Here is a tiny trained network, its code and every weight. The questions are about switching its units off for an input and a target symbol, where a switched-off unit gives its printed mean instead of its output.

import numpy as np


def w(rows, s, z=0):
    codes = np.array(rows[::2]) - 128.0
    scale = np.full(codes.shape[1], s)
    scale[-1] = z or s
    return codes * scale


def f(y):
    return y / 2 * (1 + np.tanh(0.7978845608 * (y + 0.044715 * y**3)))


def softmax(a):
    e = np.exp(a - a.max(-1, keepdims=True))
    return e / e.sum(-1, keepdims=True)


def log_softmax(a):
    a = a - a.max(-1, keepdims=True)
    return a - np.log(np.exp(a).sum(-1, keepdims=True))


def net(x, mask):
    ids = ['γδεζξστφψ'.index(c) for c in x.split()]
    T = len(ids)
    res = E[ids] + P[:T]
    u = 0
    for l in range(2):
        r = res
        for j in range(3):
            rows = slice(3 * j, 3 * j + 3)
            q, k, v = (r @ M[l][rows].T for M in (Q, K, V))
            z = softmax(np.where(np.tri(T) > 0, q @ k.T / 3**0.5, -1e9)) @ v
            o = O[l][rows]
            res = res + np.where(mask[u + j], z, o[:, -1]) @ o[:, :-1]
        u += 3
        y = f(res @ A[l][:, :-1].T + A[l][:, -1])
        res = res + np.where(mask[u : u + 4], y, B[l][:, -1]) @ B[l][:, :-1]
        u += 4
    return log_softmax(res[-1] @ U[:, :-1].T + U[:, -1])


Q, K, V, O, A, B = {}, {}, {}, {}, {}, {}
E = w([
[135,180,192],'γ',
[98,98,156],'δ',
[176,157,190],'ε',
[149,166,188],'ζ',
[102,56,176],'ξ',
[2,9,163],'σ',
[213,158,184],'τ',
[186,145,184],'φ',
[195,112,179],'ψ',
],0.012)
P = w([
[158,81,249],'0',
[73,159,61],'1',
[133,162,177],'2',
[198,136,104],'3',
[79,149,62],'4',
[123,175,184],'5',
[193,127,94],'6',
[75,135,61],'7',
[116,187,195],'8',
[191,124,87],'9',
],0.014)
Q[0] = w([
[153,116,43],'L0H1',
[139,163,96],'L0H1',
[80,194,121],'L0H1',
[126,82,170],'L0H2',
[193,150,139],'L0H2',
[171,115,2],'L0H2',
[207,167,89],'L0H3',
[117,127,124],'L0H3',
[136,109,75],'L0H3',
],0.024)
K[0] = w([
[92,186,61],'L0H1',
[119,214,129],'L0H1',
[59,178,231],'L0H1',
[70,40,72],'L0H2',
[231,53,149],'L0H2',
[177,216,7],'L0H2',
[242,112,58],'L0H3',
[120,128,149],'L0H3',
[74,79,76],'L0H3',
],0.016)
V[0] = w([
[60,69,106],'L0H1',
[176,2,100],'L0H1',
[18,219,140],'L0H1',
[126,108,116],'L0H2',
[120,134,174],'L0H2',
[115,99,158],'L0H2',
[124,101,116],'L0H3',
[172,139,117],'L0H3',
[128,185,155],'L0H3',
],0.013)
O[0] = w([
[125,67,107,83],'L0H1',
[249,95,101,205],'L0H1',
[2,116,140,3],'L0H1',
[141,110,128,119],'L0H2',
[81,117,127,241],'L0H2',
[103,79,127,238],'L0H2',
[144,157,124,109],'L0H3',
[62,88,122,114],'L0H3',
[111,76,138,170],'L0H3',
],0.014,0.0052)
A[0] = w([
[74,148,231,141],'L0N1',
[141,123,33,131],'L0N2',
[181,168,146,128],'L0N3',
[114,128,1,5],'L0N4',
],0.011,0.0032)
B[0] = w([
[137,55,109,230],'L0N1',
[37,100,122,170],'L0N2',
[132,208,130,254],'L0N3',
[93,248,217,135],'L0N4',
],0.016,0.0061)
Q[1] = w([
[110,139,100],'L1H1',
[154,126,62],'L1H1',
[164,101,173],'L1H1',
[160,99,101],'L1H2',
[12,148,112],'L1H2',
[146,154,169],'L1H2',
[144,126,62],'L1H3',
[98,132,246],'L1H3',
[150,137,240],'L1H3',
],0.013)
K[1] = w([
[157,131,144],'L1H1',
[169,138,101],'L1H1',
[90,121,116],'L1H1',
[168,103,92],'L1H2',
[93,163,42],'L1H2',
[93,146,200],'L1H2',
[112,135,61],'L1H3',
[157,116,249],'L1H3',
[133,81,186],'L1H3',
],0.014)
V[1] = w([
[127,122,142],'L1H1',
[114,70,254],'L1H1',
[162,110,234],'L1H1',
[95,160,47],'L1H2',
[124,117,109],'L1H2',
[107,147,65],'L1H2',
[117,85,82],'L1H3',
[130,90,242],'L1H3',
[131,84,97],'L1H3',
],0.0073)
O[1] = w([
[125,131,122,134],'L1H1',
[152,208,78,182],'L1H1',
[70,131,64,200],'L1H1',
[205,153,68,2],'L1H2',
[149,120,144,113],'L1H2',
[183,141,89,40],'L1H2',
[109,79,103,101],'L1H3',
[109,96,254,200],'L1H3',
[121,93,107,123],'L1H3',
],0.0068,0.0091)
A[1] = w([
[248,59,158,77],'L1N1',
[149,37,106,3],'L1N2',
[111,210,115,160],'L1N3',
[77,136,71,169],'L1N4',
],0.014,0.0038)
B[1] = w([
[44,164,33,249],'L1N1',
[254,141,177,216],'L1N2',
[172,17,47,200],'L1N3',
[103,210,113,184],'L1N4',
],0.0095,0.011)
U = w([
[100,42,147,59],'γ',
[2,95,98,241],'δ',
[102,180,193,194],'ε',
[53,53,148,116],'ζ',
[37,110,20,170],'ξ',
[129,33,73,128],'σ',
[184,172,141,110],'τ',
[144,171,145,144],'φ',
[146,180,68,3],'ψ',
],0.0093,0.0039)

Each question gives the input, a string of symbols that net reads in full, and the target symbol t.
The units are the heads (3 rows each of Q, K, V and O) and the neurons (one row each of A and B). Each row of codes is followed by its name. A weight is (code - 128) times the scale printed after its matrix; where a second scale follows, it is the last column's (O, A, B and U).
mask holds one flag per unit, layer by layer, with each layer's heads first. A switched-off unit (its flag False) gives its mean, the last column of its rows in O or B, instead of its output. The means were averaged over made-up inputs and are rounded, as every weight is.
A unit's drop is (log p(t) with every unit on - log p(t) with that unit switched off) / (log p(t) with every unit on - log p(t) with every unit switched off).
The circuit of an input: a set's keep is (log p(t) with only the set's units on - log p(t) with every unit switched off) / (log p(t) with every unit on - log p(t) with every unit switched off). Starting from the 12 units with the biggest drops (on a tie, the unit counted first), units are removed one at a time, each time the one whose removal leaves the highest keep (on an exact tie, the one counted first), for as long as the keep stays at least 0.8.
units of the circuit, in order: the units of the circuit, biggest drop first
unit that matters most: the unit with the biggest drop
top k neurons: the k neurons with the biggest drops, biggest first
k most important neurons of layer l: the k neurons of layer l with the biggest drops, biggest first
which heads matter: for each layer, one digit per head in row order, 1 if its drop is at least 0.15 and else 0, layers parted by /
input δ σ φ, target δ: 2 most important neurons of layer 1	(L1N1; L1N2)
input ψ ζ ε ψ ψ σ ξ δ ε, target ψ: which heads matter	100 / 000
input ε σ γ ζ ζ σ φ δ σ, target ε: units of the circuit, in order	(L0H1; L1H3)
input ζ ψ ζ σ ζ τ ξ τ ψ, target ζ: unit that matters most	L0H3
input ψ ζ φ, target ψ: units of the circuit, in order	(L0H1; L0N3; L1N1)
input ξ γ ζ, target ξ: units of the circuit, in order	(L1N1; L0H1)
input τ ψ τ τ σ τ ξ, target ξ: units of the circuit, in order	(L0H1; L1N1)
input γ γ τ, target γ: top 3 neurons	(L0N1; L1N2; L0N3)
input σ ψ σ ε, target ε: units of the circuit, in order	(L1H3; L0H1; L1N3)
input σ ε ψ τ ε ε ψ δ ζ, target σ: 2 most important neurons of layer 1	(L1N2; L1N1)
input σ σ ε ψ, target ψ: units of the circuit, in order	(L0N3; L0H1; L1N1)
input σ γ ε σ σ ε ξ ε δ, target σ: top 2 neurons	(L1N2; L1N1)
input ζ γ ψ δ ψ γ, target ζ: which heads matter	011 / 000
input τ ψ σ, target τ: which heads matter	101 / 000
input ζ δ φ, target ζ: unit that matters most	L0N1
input σ ψ σ ξ τ ξ ξ ε ξ, target σ: which heads matter	110 / 000
input γ ψ τ δ ε σ, target γ: which heads matter	100 / 001
input ξ σ σ γ, target γ: 3 most important neurons of layer 1	(L1N1; L1N2; L1N4)
input γ σ φ γ ε σ σ σ ε, target γ: which heads matter	101 / 000
input ζ σ φ σ σ γ τ τ, target δ: top 2 neurons	(L1N3; L1N1)
input τ ξ τ δ ε ψ σ γ γ, target τ: top 3 neurons	(L0N3; L1N3; L1N1)
input τ σ ε σ τ ξ, target τ: top 2 neurons	(L0N3; L0N1)
